Below are the code and all the weights of a small trained network. Each question names an input and a class and asks about switching units off, where a switched-off unit gives its printed mean instead of its output.

import numpy as np


def w(rows, s, z=0):
    codes = np.array(rows[::2]) - 128.0
    scale = np.full(codes.shape[1], s)
    scale[-1] = z or s
    return codes * scale


def f(y):
    return np.maximum(y, 0)


def log_softmax(a):
    a = a - a.max(-1, keepdims=True)
    return a - np.log(np.exp(a).sum(-1, keepdims=True))


def net(x, mask):
    res = np.array(x, float).reshape(1, 7) / 4 @ E
    y = f(res @ A[0][:, :-1].T + A[0][:, -1])
    res = res + np.where(mask, y, B[0][:, -1]) @ B[0][:, :-1]
    return log_softmax(res[-1] @ U[:, :-1].T + U[:, -1])


A, B = {}, {}
E = w([
[167,63,3,55,116,70,95],'x0',
[159,136,140,148,113,98,99],'x1',
[177,145,144,157,99,76,80],'x2',
[189,116,180,56,49,164,188],'x3',
[121,142,132,116,130,121,123],'x4',
[106,131,122,111,137,141,141],'x5',
[109,228,24,148,78,73,214],'x6',
],0.011)
A[0] = w([
[182,137,135,48,52,143,177,176],'n1',
[148,162,96,166,91,125,202,2],'n2',
[104,119,202,117,96,193,86,190],'n3',
[138,147,11,124,146,117,142,83],'n4',
[103,147,52,135,135,103,112,117],'n5',
[146,63,148,114,196,152,63,109],'n6',
[123,106,209,109,93,152,136,181],'n7',
[74,179,179,213,165,133,140,206],'n8',
[123,87,119,73,137,94,107,113],'n9',
[163,95,165,117,187,120,143,62],'n10',
[147,126,203,85,140,146,126,195],'n11',
],0.012,0.0036)
B[0] = w([
[114,165,120,120,167,212,61,201],'n1',
[89,192,130,109,156,176,46,175],'n2',
[124,81,140,89,130,79,172,222],'n3',
[95,83,122,168,97,127,201,196],'n4',
[115,68,161,165,79,76,178,181],'n5',
[52,189,134,161,92,180,2,226],'n6',
[198,98,196,128,145,114,223,202],'n7',
[165,172,69,111,118,191,22,248],'n8',
[103,227,117,160,104,167,29,172],'n9',
[108,141,117,167,103,80,160,167],'n10',
[202,149,178,106,107,85,168,200],'n11',
],0.0097,0.016)
U = w([
[157,141,148,88,202,157,79,90],'0',
[118,149,72,101,139,121,92,255],'1',
[171,38,156,101,140,12,254,20],'2',
],0.0087,0.00092)

Each question gives the input, the list of numbers given to net, and the class t.
The units are the neurons (one row each of A and B). Each row of codes is followed by its name. A weight is (code - 128) times the scale printed after its matrix; where a second scale follows, it is the last column's (A, B and U).
mask holds one flag per neuron, in row order. A switched-off neuron (its flag False) gives its mean, the last column of its row in B, instead of its output. The means were averaged over made-up inputs and are rounded, as every weight is.
A unit's drop is (log p(t) with every unit on - log p(t) with that unit switched off) / (log p(t) with every unit on - log p(t) with every unit switched off).
The circuit of an input: a set's keep is (log p(t) with only the set's units on - log p(t) with every unit switched off) / (log p(t) with every unit on - log p(t) with every unit switched off). Starting from all 11 units, units are removed one at a time, each time the one whose removal leaves the highest keep (on an exact tie, the one counted first), for as long as the keep stays at least 0.8.
circuit, biggest first: the units of the circuit, biggest drop first
top k neurons: the k neurons with the biggest drops, biggest first
drop when u is switched off: that unit's drop, to one decimal
input [6,-3,3,-4,-7,6,-8], class 1: circuit, biggest first => n6, n7, n10
input [-3,-6,-6,5,-8,-3,0], class 2: top 3 neurons => n6, n8, n7
input [6,-8,-6,-1,8,-8,8], class 2: circuit, biggest first => n4
input [-2,-2,-6,7,-5,-5,8], class 0: circuit, biggest first => n1, n2
input [7,-3,5,-6,0,-1,1], class 2: top 2 neurons => n5, n8
input [-6,3,-5,2,-1,4,-8], class 2: top 2 neurons => n3, n7
input [-6,3,-3,2,3,-1,-2], class 2: drop when n7 is switched off => 0.1
input [-1,7,3,8,5,-6,4], class 0: drop when n1 is switched off => 0.3
input [-2,-1,4,4,-5,3,0], class 2: drop when n8 is switched off => 0.5
input [-2,-2,-8,2,7,-3,0], class 2: drop when n2 is switched off => 0.2
